Each row has a name. Each question is about the rows just above it. Places in a row count from 1.

[120 149 181 156 169 116 131 109 127 112 125 130  95 155  83  85 136 127
  85 133 136  85  98 175 137 201  87 125 152 142 143 153  76 140 128 174
 175 141 175 150 134 103 125] : J_616
[120 132 183 160 127 186 135 104 124  40 140 155 100 121 128  67  96 143
 100 137 122 100 135 181 106 116  85 164 145 159  96 131 117 136 111 111
 184  83 141 132 132 147 188] : J_398
[121 156  73  99 124 171 106 130  97  97 124 155 144 146 146  61 111 129
 133  89 140 133 109 121  99  78  99 132 123 122  90 116 177 191  99 147
 101 100 132 171 133 110 114] : J_104
Where does [121 156  73  99 124 171 106 130  97  97 125 155 144 146 146  61 111 129
 133  89 140 133 109 121  99  78  99 132 123 122  90 116 177 191  99 147
 101 100 132 171 133 110 114] differ from J_104, and what was there? : 11, [124]
Every place of [96] in J_398: : 17 31
Every place of [175] in J_616: : 24 37 39

[131 144 132 112  79 128] : J_40
[133 130 137 113  70 119] : J_729
[149 112  92 141  39 105] : J_359
[143 115 103 138  48 111] : J_501
[129 132 144 113  72 114] : J_2
[134 134 137 119  79 131] : J_33
[131 130 132 121  84 113] : J_531
Where does [131 130 132 122  84 113] differ from J_531, and what was there? : 4, [121]
Every place of [131] in J_33: : 6

[191 155 122 187 199 209 128 177 201 121 183 118 113 129 120 138 189 175
 145 125 207 203 204 113 127  92 113 208 191 113  95 181 191 143 138 118
 181 155 104 110 195 212 101 186 114 217 127 118 192 113 118 187 108 205
 196 137 126 223 210 193]  J_291
[191 155 122 187 199 209 128 177 201 121 183 118 113 129 120 138 189 104
 145 125 207 203 204 113 127  92 178 121 191 113  95 181 191 143 138 171
 181 155 104 110 195 212 101 186 146 217 127 155 192 137 205 187 108 183
 196 137 126 223 210 193]  J_621
[191 121 193 116 128 139 199 106 130 121 112 188 113 200 191 138 118 104
 216 125 136 133 134 113 197  92 107 137 120 200  95 111 191 214 138 100
 110 225 175 121 124 120 172 115 146 147 197 226 121 208 205 187 179 205
 125 207 197 152 210 122]  J_67
Every place of [201] in J_621: : 9
Every place of [121] in J_67: : 2 10 40 49
Where does [191 155 122 187 199 209 128 177 201 121 183 118 113 129 120 138 189 175
 145 125 207 203 204 113 127  92 113 208 191 113  95 181 191 143 138 118
 181 155 104 110 195 212 101 186 114 217 127 118 192 113 118 187 108 205
 196 138 126 223 210 193] differ from J_291, and what was there? : 56, [137]
Every place of [113] in J_291: : 13 24 27 30 50
One entry of J_67 was changed: [191 121 193 116 128 139 199 106 130 121 112 188 113 200 191 138 118 104
 216 125 136 133 134 113 197  92 107 137 120 200  95 111 191 214 138 100
 110 225 175 121 124 120 171 115 146 147 197 226 121 208 205 187 179 205
 125 207 197 152 210 122]. Where, and from what? : 43, [172]
One entry of J_621 was changed: [191 155 122 187 198 209 128 177 201 121 183 118 113 129 120 138 189 104
 145 125 207 203 204 113 127  92 178 121 191 113  95 181 191 143 138 171
 181 155 104 110 195 212 101 186 146 217 127 155 192 137 205 187 108 183
 196 137 126 223 210 193]. Where, and from what? : 5, [199]
Places of [120] in row J_67: : 29 42

[126 129 120 116 114 126 136 138 125 134 130 142 107 115 126 121 108 131
 102 148 113 131 114 133 136 133 115 117 104 128 126  76 147 142 125 110
 147 150 134 121 153 145 124 130 146 111 125 120 130 126 150 134 119 115
 128 130 135 139]  J_739
[112 137 130 131 132 126 137 117 124 123 129 133 111 134 128 129 123 125
 132 138 133 128  88 121 122 133 131 113 127 115 145  59 151 140 126 143
 138 139 122 137 116 136 114 138 120 132 125 119 106 125 150 129 134 123
 126 137 112 130]  J_165
[129 134 129 126 129 132 124 114 122 126 126 136 125 122 137 129 135 131
 124 125 129 123 142 133 139 133 133 121 117 119 131  92 120 124 128 123
 130 124 125 135 123 128 121 121 132 126 126 132 128 132 150 126 128 129
 124 130 128 135]  J_404
[128 121 128 136 120 131 127 126 121 126 125 117 136 129 125 125 123 130
 125 123 124 125 125 117 126 133 124 130 131 129 129 129 131 130 128 133
 133 124 131 136 125 126 131 122 125 129 126 124 131 124 150 131 123 129
 128 127 133 135]  J_993
[114 125 142 116 133 130 126 124 115 120 102 119 129 145 136 118 136 129
 124 125 129 122 150 128 132 133 129 135 123 114 117 150 132 134 120 119
 130 129 133 141 137 134 122 113 132 117 126 129 111 138 132 116 140 112
 131 132 119 116]  J_691
[115 133 122 115 132 143 104 143 127 133 140 130 131 134 127 118 133 119
 135 143 117 149 119 143 123 133 129 125 155 145 137 107 131 127 109 137
 118 112 127 139 133 113 120 140 120 119 123 141 143 118 150 102 122 124
 124 132 136 141]  J_868
[121 126 138 130 137 135 131 123 124 130 135 125 132 134 136 125 133 116
 124 131 121 139 139 125 126 133 122 119 128 134 131  84 122 122 128 125
 132 131 128 130 126 126 120 137 125 121 124 125 127 124 150 117 119 128
 127 132 130 125]  J_388
[131 126 108 116 141 146 135 135 139 132 154 112 126 133 115 128 107 112
 136 152 122 122 139 162 137 133 135 137 151 136 146 158 147 158 130 130
 119 133 131 130 135 141  87 130 137 126 126 113 149 125 150 143  86 141
 129 151 135 117]  J_702
[103 137 126 125 134 121 138 120 121 125 121 110 127 125 120 141 137 123
 129 125 132 135  89 125 131 133 130 109 120 135 138  43 127 107 115 115
 125 135 129 121 132 119 129 134 131 129 125 131 110 125 150 108 125 138
 129 128 116 125]  J_967
[130 122 121 116 137 132 130 134 130 133 138 128 127 121 135 132 127 128
 119 137 133 130 127 132 126 133 118 127 132 128 133 115 123 131 138 136
 129 132 133 124 134 130 124 128 120 125 125 129 140 126 150 114 128 119
 126 122 129 123]  J_657
[130 129 136 125 133 123 136 125 135 126 123 117 132 129 129 129 139 126
 126 121 122 122 116 126 142 133 122 123 120 115 135 101 119 122 121 124
 129 126 115 124 118 124 114 122 123 132 126 132 129 121 150 139 139 126
 133 128 135 125]  J_584
Where does [121 126 138 130 137 135 131 123 124 130 135 125 132 134 136 125 133 116
 124 131 121 139 139 125 126 133 122 119 128 133 131  84 122 122 128 125
 132 131 128 130 126 126 120 137 125 121 124 125 127 124 150 117 119 128
 127 132 130 125] differ from J_388, and what was there? : 30, [134]
Every place of [133] in J_868: : 2 10 17 26 41

[164 144 155 102  89 174 164 189 136 122 117 117 164 160 162  96  63 160
 164 150  70] = J_131
[ 51  67  64  39  61 118 108 164  50  82 110 111  71 202  81  83  74 165
 110 117 115] = J_956
[155  83  89 142 201  66  82  59 156 111 111 115 156  75  64 156 196  65
  91  97 198] = J_710
[144 117  88 113 123  97  97  93  80 151 169 166  67 139 104 148 148 144
 103 109 146] = J_821
Changed J_821: [144 117  88 113 123  97  97  93  80 151 169 166  67 139 105 148 148 144
 103 109 146]. Place and old value: : 15, [104]
Places of [164] in row J_131: : 1 7 13 19
Places of [169] in row J_821: : 11
One entry of J_131 was changed: [164 144 155 102  89 174 165 189 136 122 117 117 164 160 162  96  63 160
 164 150  70]. Where, and from what? : 7, [164]
Where does [144 117  88 113 123  97  97  93  80 151 170 166  67 139 104 148 148 144
 103 109 146] differ from J_821, and what was there? : 11, [169]
Every place of [156] in J_710: : 9 13 16
Changed J_956: [ 51  67  64  39  61 118 108 164  50  82 110 111  71 202  81  83  74 165
 110 118 115]. Place and old value: : 20, [117]

[162 162 131 118 118]  J_179
[210 161 210 210 161]  J_460
[102 121 131 118 117]  J_651
At which places does J_460 hold [161]? : 2 5
Every place of [131] in J_179: : 3
Every place of [118] in J_179: : 4 5

[125 141 201 195] = J_723
[ 94 161 146 141] = J_377
[150 190 179 183] = J_608
[110 157 152 154] = J_234
[ 97 104  66  73] = J_699
[153 164 150 151] = J_68
[104 157 140 144] = J_973
[154  83  84  90] = J_573
[116 116 162 155] = J_568
[112 152 110 107] = J_176
Where does [116 117 162 155] differ from J_568, and what was there? : 2, [116]
Changed J_68: [153 164 149 151]. Place and old value: : 3, [150]

[105 147 142 149 136 157 141  97 119 174  97 149 146 109 135 110 114 142
 135  45  94 123 153 126 136 162 151 141 142 116 104 120 150 136 156 114
 147 128 106 154 137 181 183] = J_223
[156 102 152  90 138  78 117  85 157 138 163 102 119  42 129  42 161  46
 116 134 155 145  65 113 119 138 119 116  42 130 152 140  70 127  68 126
 109 146 149  53 101  42  46] = J_106
[161 127 124 128 136 135 127 137 132 134 167 115 146 121 128 127 131  57
 142 149 161 113 158 116 177 115 108  75 128 162 148 141 146 139 178 200
 112 150 137 173  86 158  43] = J_768
At which places does J_106 hold [46]? : 18 43
Every place of [86] in J_768: : 41
Every place of [141] in J_223: : 7 28
Changed J_106: [156 102 152  90 138  78 117  85 157 138 163 102 119  42 129  42 161  46
 116 134 155 145  65 113 119 138 119 116  42 130 152 140  70 127  68 126
 109 146 149  52 101  42  46]. Place and old value: : 40, [53]
At which places does J_106 hold [138]? : 5 10 26
Every place of [42] in J_106: : 14 16 29 42

[ 69 183  55 100] -> J_61
[114 111 111 111] -> J_920
[114 210 102 169] -> J_834
[120 168 112  81] -> J_653
Places of [111] in row J_920: : 2 3 4
One entry of J_834 was changed: [114 209 102 169]. Where, and from what? : 2, [210]

[180  99 159 143 132 137 175 143 143 147 128 123 117 129 113 147 148 103] : J_605
[ 67  99 192  93  79 142 178 118 135 107 145 121  71 128 128 165 109 117] : J_334
[ 88  99 173  99 119 141 163 122 155 121 134  81  53 133 134 142 134 125] : J_947
[ 73  99 186  99  86 158 179 116 137 110 146 128  78 120 128 157 101 115] : J_683
[164  99 128 122 127 155 176 140 126 151 121 125  76 132 125 126 145  90] : J_674
[100  99 171  82 120  99 161 111 141 116 133  88  55 144 145 140 119  78] : J_887
[169  99 132 125 139 120 177 147 125 125 119 120  67 119 141 126 138 144] : J_183
[ 80  99 186  99  83 112 183 122 134 110 145 126  75 116 128 157  97 117] : J_244
[ 97  99 171 116 119 143 116 112 143 116 143  90  55 116 149 143 102 128] : J_818
Places of [125] in row J_183: : 4 9 10
Every place of [143] in J_818: : 6 9 11 16
One entry of J_183 was changed: [169  99 132 125 139 120 177 147 125 125 119 121  67 119 141 126 138 144]. Where, and from what? : 12, [120]

[208 145 150 145 136 185 150 150 145 150 150 153 150]  J_820
[169 170 147 148 169 212 140  36 111 140 111 169  36]  J_369
[208 146 144 180 136 185 152 150 136 110 136 136 118]  J_823
One entry of J_369 was changed: [169 171 147 148 169 212 140  36 111 140 111 169  36]. Where, and from what? : 2, [170]
Every place of [136] in J_823: : 5 9 11 12
At which places does J_820 hold [145]? : 2 4 9
One entry of J_369 was changed: [169 170 147 148 169 212 140  36 111 141 111 169  36]. Where, and from what? : 10, [140]
One entry of J_820 was changed: [207 145 150 145 136 185 150 150 145 150 150 153 150]. Where, and from what? : 1, [208]
At which places does J_369 hold [169]? : 1 5 12
Places of [147] in row J_369: : 3

[162 145 160 175 172 185 162 156 166 107 182] : J_144
[102 144 120 112 127 114 105 110 157  96 172] : J_969
[ 54 134 100 117 113 113  69  77 129 128 149] : J_661
[130 135 130 123 129 123 130 128 133 150 120] : J_324
[103 211 167 143 164 130 100 150 180 210 183] : J_145
[130 135 130 123 129 123 130 128 127 116 116] : J_331
[102 144 120 112 127 114 105 110 128 134 127] : J_705
Where does [102 144 120 112 127 114 105 110 129 134 127] differ from J_705, and what was there? : 9, [128]
At which places does J_331 hold [129]? : 5
Changed J_705: [102 144 120 112 127 114 105 111 128 134 127]. Place and old value: : 8, [110]
One entry of J_661 was changed: [ 55 134 100 117 113 113  69  77 129 128 149]. Where, and from what? : 1, [54]

[ 75  75  65  70 118  86  67 115  95 172  55 130 160 111  82 107 164 148
  66 183  66  79 113 101  83 133  61 121 177 153 172 145  73] : J_205
[ 82 160 162  85  91  92  86 154  81 180  88 163 181 117 163  85 175 168
  90 173  85  99  89 108  93  79  96 109 174 174 175 171 162] : J_771
[131  81  69 130 158 138 125 114 140 110 121  98  97 141 140 153 105  96
 120 119 122 134 154 140 139 169 119 148 117  99 114  93  85] : J_577
[106 170 173 111 105 113 111 160  99 155 118 153 157 129 174 102 152 149
 113 146 110 123 103 124 117  89 122 118 149 153 152 151 176] : J_45
[146 144 142 153 144 152 149 152 138 104 158 117 100 153 153 145 104 101
 148  99 146 158 144 153 158 134 156 147 103 106 105 103 153] : J_4
[ 96 144 144  99 107 106  99 148  96 160 101 148 158 126 149 103 157 149
 101 156  97 110 106 119 108  99 106 121 157 155 157 152 148] : J_675
[160  93  82 164 174 166 157 131 162  78 161  86  65 161 106 174  77  71
 153  83 153 165 174 163 171 179 156 166  84  76  83  71 101] : J_664
[147 150 148 153 143 151 150 154 138 106 159 118 103 150 158 143 104 103
 147 100 147 160 139 150 157 133 155 142 104 105 107 103 159] : J_269
[ 92 151 152  94 102 101  95 150  91 167  96 153 167 121 155  96 163 156
  97 162  93 107  99 114 102  93 102 115 163 161 164 157 154] : J_562
[ 99 165 168 105 102 109 105 158  94 160 111 155 162 128 170  98 158 153
 109 152 103 116 101 122 112  87 117 118 154 159 157 157 170] : J_91
[ 85 145 145  87  99  95  87 147  87 173  88 154 172 118 149  93 168 160
  90 170  86  99  97 110  96  92  94 113 169 166 170 162 147] : J_222
[110 128 124 113 124 119 111 142 112 141 112 132 136 132 135 120 138 130
 111 141 108 121 123 128 121 121 115 131 141 136 141 132 132] : J_251
One entry of J_222 was changed: [ 85 145 145  87  99  95  87 147  87 173  88 154 172 118 149  93 168 160
  90 170  86  99  97 110  96  92  94 113 169 165 170 162 147]. Where, and from what? : 30, [166]
One entry of J_269 was changed: [147 150 148 153 143 151 150 154 138 106 159 118 103 150 158 143 104 103
 147 100 147 160 139 150 158 133 155 142 104 105 107 103 159]. Where, and from what? : 25, [157]
At which places does J_577 hold [140]? : 9 15 24

[147 115 100 115  46 133  73 188  79 139 131 129 158 146 163 129 172 139
 118 178 148  96 153 148 131 144 124 122  98 166 186  87 152 177 137 137
 164 179  94  71 146 197 126  95  75 166 158 171 118 144 146  79 156 105
 112 140 146 129]  J_217
[131 127 122 126 114 129 119 138 120 128 130 128 133 131 138 127 137 131
 127 137 132 122 135 133 128 131 128 126 124 136 139 120 133 138 130 128
 135 137 122 117 130 138 126 122 120 135 135 137 126 132 130 116 133 124
 125 129 131 130]  J_247
[127 133 125 135 167 138 199 104 166  83 144 102 104 104 180  94 109 104
 143 122  85 115 116 167 115  93 131 132 161 129 168 160 159 126 111  63
 114  83 122 131  99  89 120 138 122 105 101 140 148 155 101 154  91  94
 164 118  94 148]  J_550
[129 128 124 128 122 131 129 132 126 126 130 124 130 128 142 123 133 127
 128 135 125 122 129 134 127 126 128 128 128 135 142 127 134 135 127 122
 133 129 120 120 128 131 127 124 120 132 129 138 128 133 128 122 129 119
 130 128 126 130]  J_519
[135 126 113 126 117 139 145 139 129 106 138 112 130 121 180 106 137 117
 132 146 111 105 131 163 123 114 129 127 138 145 177 130 156 147 123  90
 138 121 109 104 117 132 122 118 101 132 126 153 133 151 121 123 121  99
 142 126 111 141]  J_886
[126 132 125 134 168 139 202 107 167  83 145 102 104 102 181  90 113 106
 140 124  82 115 111 168 117  96 131 129 163 129 163 160 159 126 112  65
 113  82 123 132  96  85 122 135 125 108 103 141 148 158 101 154  89  95
 164 116  92 148]  J_966
[129 126 124 127 121 131 127 133 126 123 132 125 131 128 141 123 132 127
 129 134 125 120 129 137 128 125 128 128 127 134 141 126 136 135 126 121
 132 130 123 122 127 132 126 123 121 131 129 138 129 135 129 124 127 121
 130 128 125 130]  J_135
[146 121  97 118  81 144 125 167 107 108 143 112 146 127 200 101 160 119
 128 173 116  82 143 181 123 118 126 122 125 169 214 114 175 178 125  82
 154 143  92  70 123 161 122 102  84 146 139 184 132 168 126  96 131  79
 138 129 119 143]  J_824
[122 131 132 134 159 132 166 107 153 109 133 119 113 115 138 115 114 118
 137 115 109 129 119 138 123 114 130 129 144 120 131 147 132 116 120 102
 115  97 134 139 114  98 127 136 137 114 114 123 138 136 114 151 107 121
 145 122 112 136]  J_472
[124 132 129 135 177 140 205  99 169  83 143 104 100 101 168  92 107 106
 138 119  84 115 112 166 115  97 133 130 168 126 158 160 152 117 113  72
 113  80 127 137  96  83 122 141 130 104 104 137 149 151 102 157  91  99
 161 117  94 145]  J_23
One entry of J_824 was changed: [146 121  97 118  81 144 125 167 107 108 143 112 146 127 200 101 160 119
 128 173 116  82 143 181 123 118 126 122 125 170 214 114 175 178 125  82
 154 143  92  70 123 161 122 102  84 146 139 184 132 168 126  96 131  79
 138 129 119 143]. Where, and from what? : 30, [169]
Where does [127 133 125 135 167 138 199 104 166  83 144 102 104 104 180  94 109 104
 143 122  85 115 116 167 115  93 131 133 161 129 168 160 159 126 111  63
 114  83 122 131  99  89 120 138 122 105 101 140 148 155 101 154  91  94
 164 118  94 148] differ from J_550, and what was there? : 28, [132]

[126 126 126 177 126 177 144] -> J_776
[168  77 135 111 164  86 222] -> J_957
[ 44 203  45 177 127 125  92] -> J_742
[168  26 203  46 201  66 170] -> J_520
[106 153  90 177  90 184  92] -> J_470
[168 128 113  89 145 125 144] -> J_927
[106 153  68 153  88 153  92] -> J_475
Changed J_927: [168 128 114  89 145 125 144]. Place and old value: : 3, [113]
Places of [90] in row J_470: : 3 5
Where does [168  78 135 111 164  86 222] differ from J_957, and what was there? : 2, [77]
At which places does J_475 hold [153]? : 2 4 6
At which places does J_776 hold [126]? : 1 2 3 5

